Here is a tiny trained network, its code and every weight. The questions are about switching its units off for an input and a target symbol, where a switched-off unit gives its printed mean instead of its output.

import numpy as np


def w(rows, s, z=0):
    codes = np.array(rows[::2]) - 128.0
    scale = np.full(codes.shape[1], s)
    scale[-1] = z or s
    return codes * scale


def norm(h):
    return h / np.sqrt((h * h).mean(-1, keepdims=True) + 1e-5)


def f(y):
    return y / 2 * (1 + np.tanh(0.7978845608 * (y + 0.044715 * y**3)))


def softmax(a):
    e = np.exp(a - a.max(-1, keepdims=True))
    return e / e.sum(-1, keepdims=True)


def log_softmax(a):
    a = a - a.max(-1, keepdims=True)
    return a - np.log(np.exp(a).sum(-1, keepdims=True))


def net(x, mask):
    ids = ['ΔΛΣαεζτψω'.index(c) for c in x.split()]
    T = len(ids)
    res = E[ids] + P[:T]
    r = norm(res)
    for j in range(2):
        rows = slice(2 * j, 2 * j + 2)
        q, k, v = (r @ M[0][rows].T for M in (Q, K, V))
        z = softmax(np.where(np.tri(T) > 0, q @ k.T / 2**0.5, -1e9)) @ v
        o = O[0][rows]
        res = res + np.where(mask[j], z, o[:, -1]) @ o[:, :-1]
    y = f(norm(res) @ A[0][:, :-1].T + A[0][:, -1])
    res = res + np.where(mask[2:6], y, B[0][:, -1]) @ B[0][:, :-1]
    return log_softmax(norm(res)[-1] @ U[:, :-1].T + U[:, -1])


Q, K, V, O, A, B = {}, {}, {}, {}, {}, {}
E = w([
[176,126,195,159],'Δ',
[183,95,97,190],'Λ',
[1,105,183,107],'Σ',
[202,89,155,179],'α',
[137,218,183,78],'ε',
[190,194,156,229],'ζ',
[16,122,145,114],'τ',
[107,178,206,97],'ψ',
[157,71,181,155],'ω',
],0.003)
P = w([
[120,135,94,115],'0',
[134,46,117,70],'1',
[137,120,110,139],'2',
[103,126,154,118],'3',
[173,85,211,111],'4',
[140,112,104,143],'5',
[82,118,161,125],'6',
[171,129,255,121],'7',
[141,108,100,144],'8',
[80,98,152,107],'9',
],0.0064)
Q[0] = w([
[160,122,186,75],'H0',
[128,145,175,204],'H0',
[125,100,255,116],'H1',
[127,156,118,254],'H1',
],0.01)
K[0] = w([
[152,210,186,203],'H0',
[130,92,201,118],'H0',
[92,165,177,245],'H1',
[158,63,160,135],'H1',
],0.011)
V[0] = w([
[2,42,128,66],'H0',
[201,170,143,173],'H0',
[244,4,101,27],'H1',
[248,183,124,19],'H1',
],0.004)
O[0] = w([
[144,74,117,3,68],'H0',
[94,109,103,204,228],'H0',
[172,49,128,94,73],'H1',
[191,142,223,83,3],'H1',
],0.0058,0.0006)
A[0] = w([
[239,195,117,188,96],'N0',
[138,253,113,125,249],'N1',
[208,111,114,190,32],'N2',
[181,56,158,26,181],'N3',
],0.0053,0.0012)
B[0] = w([
[125,156,2,33,169],'N0',
[131,14,76,218,168],'N1',
[42,212,225,65,155],'N2',
[68,212,137,210,254],'N3',
],0.0042,0.0021)
U = w([
[107,50,163,197,104],'Δ',
[152,148,60,114,254],'Λ',
[54,104,133,83,187],'Σ',
[205,177,171,53,66],'α',
[210,117,161,129,92],'ε',
[86,122,56,253,80],'ζ',
[48,98,124,103,155],'τ',
[113,222,209,62,65],'ψ',
[207,35,140,74,198],'ω',
],0.012,0.0045)

Each question gives the input, a string of symbols that net reads in full, and the target symbol t.
The units are the heads (2 rows each of Q, K, V and O) and the neurons (one row each of A and B). Each row of codes is followed by its name. A weight is (code - 128) times the scale printed after its matrix; where a second scale follows, it is the last column's (O, A, B and U).
mask holds one flag per unit, heads first, then neurons. A switched-off unit (its flag False) gives its mean, the last column of its rows in O or B, instead of its output. The means were averaged over made-up inputs and are rounded, as every weight is.
A unit's drop is (log p(t) with every unit on - log p(t) with that unit switched off) / (log p(t) with every unit on - log p(t) with every unit switched off).
The circuit of an input: a set's keep is (log p(t) with only the set's units on - log p(t) with every unit switched off) / (log p(t) with every unit on - log p(t) with every unit switched off). Starting from all 6 units, units are removed one at a time, each time the one whose removal leaves the highest keep (on an exact tie, the one counted first), for as long as the keep stays at least 0.8.
circuit, biggest first: the units of the circuit, biggest drop first
unit that matters most: the unit with the biggest drop
top k neurons: the k neurons with the biggest drops, biggest first
heads that matter: for each layer, one digit per head in row order, 1 if its drop is at least 0.15 and else 0, layers parted by /
input ψ Δ α ε τ Σ ζ ζ, target ζ: unit that matters most -> H1
input ζ ψ ε ψ, target ζ: heads that matter -> 10
input ζ Λ τ ε Δ Σ Λ Σ Δ, target ψ: heads that matter -> 00
input ψ Σ ψ Δ τ Σ Λ, target Σ: heads that matter -> 11
input τ Σ ψ τ ψ ε Λ, target τ: heads that matter -> 11
input τ Δ ω ω ψ ζ ζ ζ α α, target ζ: heads that matter -> 01
input Λ α ψ ζ Λ, target ζ: circuit, biggest first -> [H0; H1]
input Λ τ τ τ ζ τ ε ψ τ, target Σ: heads that matter -> 10
input Σ Δ ε ε Δ ψ ε, target Δ: circuit, biggest first -> [N1; N2; N0]
input ζ Σ Δ ψ Λ Λ ζ Δ, target ζ: circuit, biggest first -> [H1; H0]
input ψ ω Δ Σ Σ Σ ζ Δ, target ζ: circuit, biggest first -> [H1; N1]
input Δ ζ ψ Σ Δ α Λ τ, target Δ: heads that matter -> 01
input ψ Λ Δ, target ψ: top 3 neurons -> [N2; N0; N1]
input τ ψ ε ψ Λ ψ Σ ζ ζ, target α: heads that matter -> 01
input Σ Σ τ ζ ζ, target ζ: circuit, biggest first -> [H1; H0]
input α ψ Δ ε α ω α Λ ψ ε, target Δ: heads that matter -> 10
input Δ α τ ψ Λ, target ψ: circuit, biggest first -> [N2; N1; H1]
input ψ ω ψ ζ ζ ψ Λ ζ ζ α, target ζ: circuit, biggest first -> [H0]
input Λ Σ Σ Σ Σ ε α, target Σ: heads that matter -> 11
input ζ Λ Σ Σ ζ α ψ Λ ζ, target α: circuit, biggest first -> [H1; N2; N1]
